Below is a small trained network, with its code and all its weights. Each question gives an input and a target symbol and asks what happens when units are switched off, that is, made to give their printed mean instead of their output.

import numpy as np


def w(rows, s, z=0):
    codes = np.array(rows[::2]) - 128.0
    scale = np.full(codes.shape[1], s)
    scale[-1] = z or s
    return codes * scale


def norm(h):
    return h / np.sqrt((h * h).mean(-1, keepdims=True) + 1e-5)


def f(y):
    return np.maximum(y, 0)


def softmax(a):
    e = np.exp(a - a.max(-1, keepdims=True))
    return e / e.sum(-1, keepdims=True)


def log_softmax(a):
    a = a - a.max(-1, keepdims=True)
    return a - np.log(np.exp(a).sum(-1, keepdims=True))


def net(x, mask):
    ids = ['ΔΣΦβηλξπω'.index(c) for c in x.split()]
    T = len(ids)
    res = E[ids] + P[:T]
    u = 0
    for l in range(2):
        q, k, v = (norm(res) @ M[l].T for M in (Q, K, V))
        z = softmax(np.where(np.tri(T) > 0, q @ k.T / 3**0.5, -1e9)) @ v
        res = res + np.where(mask[u], z, O[l][:, -1]) @ O[l][:, :-1]
        u += 1
        y = f(norm(res) @ A[l][:, :-1].T + A[l][:, -1])
        res = res + np.where(mask[u : u + 4], y, B[l][:, -1]) @ B[l][:, :-1]
        u += 4
    return log_softmax(norm(res)[-1] @ U[:, :-1].T + U[:, -1])


Q, K, V, O, A, B = {}, {}, {}, {}, {}, {}
E = w([
[145,161,167,106,42,152,110,149],'Δ',
[154,159,140,143,145,182,153,144],'Σ',
[140,67,154,184,60,135,141,96],'Φ',
[79,104,94,230,122,21,7,93],'β',
[112,212,149,103,119,93,107,162],'η',
[51,129,18,111,130,169,91,66],'λ',
[118,28,60,99,107,99,124,128],'ξ',
[179,146,199,137,95,141,211,177],'π',
[199,174,65,159,98,92,128,129],'ω',
],0.013)
P = w([
[84,65,96,76,139,72,198,39],'0',
[68,105,98,66,136,63,189,44],'1',
[69,116,86,90,129,69,186,68],'2',
[84,117,114,84,137,101,167,90],'3',
[109,120,146,97,135,117,149,99],'4',
[113,120,158,103,141,133,130,128],'5',
[135,116,164,98,148,155,112,137],'6',
[137,117,179,118,148,176,95,154],'7',
[145,113,173,120,157,187,77,169],'8',
[151,108,188,143,159,207,53,190],'9',
[161,111,190,152,152,231,44,213],'10',
[163,122,196,173,131,254,34,227],'11',
],0.0049)
Q[0] = w([
[144,121,74,123,175,85,183,80],'L0H1',
[69,2,68,148,158,108,109,61],'L0H1',
[140,64,118,189,170,87,83,85],'L0H1',
],0.0084)
K[0] = w([
[52,129,115,98,134,116,206,29],'L0H1',
[9,2,214,70,178,149,147,138],'L0H1',
[2,57,165,108,136,141,99,97],'L0H1',
],0.0062)
V[0] = w([
[105,1,93,84,87,68,171,58],'L0H1',
[57,123,249,98,151,139,166,81],'L0H1',
[143,187,80,125,99,91,180,8],'L0H1',
],0.0034)
O[0] = w([
[138,69,83,134,123,195,85,184,174],'L0H1',
[136,162,253,67,164,179,114,131,51],'L0H1',
[35,133,51,179,128,191,140,140,250],'L0H1',
],0.0053,0.002)
A[0] = w([
[130,215,92,55,214,82,3,97,191],'L0N1',
[144,155,162,45,69,75,90,118,8],'L0N2',
[198,182,132,45,122,67,69,119,106],'L0N3',
[131,192,169,123,201,209,154,118,140],'L0N4',
],0.0051,0.0017)
B[0] = w([
[104,62,208,254,97,184,129,148,250],'L0N1',
[145,206,116,114,71,84,149,128,255],'L0N2',
[137,162,146,173,99,141,160,100,237],'L0N3',
[153,81,108,85,198,107,96,93,222],'L0N4',
],0.0067,0.0025)
Q[1] = w([
[136,94,118,139,135,204,59,181],'L1H1',
[134,132,113,204,67,208,119,252],'L1H1',
[172,179,181,62,171,133,132,145],'L1H1',
],0.012)
K[1] = w([
[172,104,155,170,144,205,106,254],'L1H1',
[214,194,146,189,95,167,108,215],'L1H1',
[106,135,218,48,169,119,92,77],'L1H1',
],0.0086)
V[1] = w([
[15,94,154,64,113,163,51,139],'L1H1',
[254,130,153,160,99,79,80,17],'L1H1',
[156,74,151,125,95,162,158,176],'L1H1',
],0.0069)
O[1] = w([
[174,162,200,199,100,161,2,127,20],'L1H1',
[122,149,25,170,98,126,147,94,156],'L1H1',
[87,135,161,56,156,91,108,84,249],'L1H1',
],0.0078,0.0019)
A[1] = w([
[117,119,90,223,80,62,53,28,8],'L1N1',
[118,159,234,177,173,94,178,185,96],'L1N2',
[152,48,72,87,187,163,129,110,210],'L1N3',
[166,159,181,2,115,103,223,189,94],'L1N4',
],0.0052,0.0015)
B[1] = w([
[193,142,158,21,215,121,254,87,181],'L1N1',
[67,45,143,134,156,131,176,230,213],'L1N2',
[212,222,159,195,70,140,113,237,219],'L1N3',
[68,133,64,87,192,97,2,38,255],'L1N4',
],0.0061,0.0039)
U = w([
[135,203,125,101,52,86,69,69,230],'Δ',
[222,192,121,133,195,168,124,150,144],'Σ',
[192,69,180,107,95,180,183,65,103],'Φ',
[151,102,116,234,150,50,50,63,113],'β',
[107,148,210,194,113,94,149,193,206],'η',
[86,110,105,194,147,254,91,81,5],'λ',
[188,58,99,137,97,103,52,224,94],'ξ',
[79,97,127,28,204,95,107,137,58],'π',
[124,138,10,143,93,93,203,145,127],'ω',
],0.0089,0.0014)

Each question gives the input, a string of symbols that net reads in full, and the target symbol t.
The units are the heads (3 rows each of Q, K, V and O) and the neurons (one row each of A and B). Each row of codes is followed by its name. A weight is (code - 128) times the scale printed after its matrix; where a second scale follows, it is the last column's (O, A, B and U).
mask holds one flag per unit, layer by layer, with each layer's heads first. A switched-off unit (its flag False) gives its mean, the last column of its rows in O or B, instead of its output. The means were averaged over made-up inputs and are rounded, as every weight is.
A unit's drop is (log p(t) with every unit on - log p(t) with that unit switched off) / (log p(t) with every unit on - log p(t) with every unit switched off).
The circuit of an input: a set's keep is (log p(t) with only the set's units on - log p(t) with every unit switched off) / (log p(t) with every unit on - log p(t) with every unit switched off). Starting from all 10 units, units are removed one at a time, each time the one whose removal leaves the highest keep (on an exact tie, the one counted first), for as long as the keep stays at least 0.8.
circuit, biggest first: the units of the circuit, biggest drop first
k most important neurons: the k neurons with the biggest drops, biggest first
top k neurons in layer l: the k neurons of layer l with the biggest drops, biggest first
drop when u is switched off: that unit's drop, to one decimal
input ξ Σ Δ Δ Σ ξ Δ Φ Δ π η π, target π: circuit, biggest first	(L1N4; L1H1)
input Δ Δ ω η Δ η π β, target π: most important neuron	(L1N1)
input Δ Δ Φ, target Φ: circuit, biggest first	(L1N1; L0H1; L1H1)
input ξ ω Φ π Δ Δ, target π: circuit, biggest first	(L1H1; L0H1; L1N3)
input Δ Δ ξ λ π η ξ Φ η ω η, target ω: circuit, biggest first	(L1H1; L0H1)
input η Σ η ω π Σ, target ω: 3 most important neurons	(L0N1; L1N3; L0N4)
input ξ β Δ ω π Δ η Φ Δ π β, target π: circuit, biggest first	(L1H1; L1N1)
input π Δ ξ ω π Σ, target ω: 2 most important neurons	(L1N3; L0N4)
input ω Σ λ ξ Δ π Φ, target π: circuit, biggest first	(L1H1; L0H1)
input π π Φ η Δ Δ β η π Δ Φ, target Φ: circuit, biggest first	(L1N1; L1H1; L0H1)
input η η ξ ω λ λ Δ π ξ ξ, target π: top 2 neurons in layer 0	(L0N1; L0N3)
input π λ Δ η Δ η ξ η η, target η: 2 most important neurons	(L0N1; L1N2)
input Δ η Σ ξ π Δ Σ ω λ, target ω: drop when L1H1 is switched off	1.6
input η Δ Δ Δ ξ ω Δ, target ω: drop when L1H1 is switched off	0.3
input Δ Δ η ω λ, target ω: circuit, biggest first	(L1H1)
input Φ Δ η λ Σ ω π ξ λ η π η, target π: drop when L0H1 is switched off	0.9
input β λ Δ Δ ω Δ λ ω Δ η η ω, target ω: drop when L0N1 is switched off	0.0
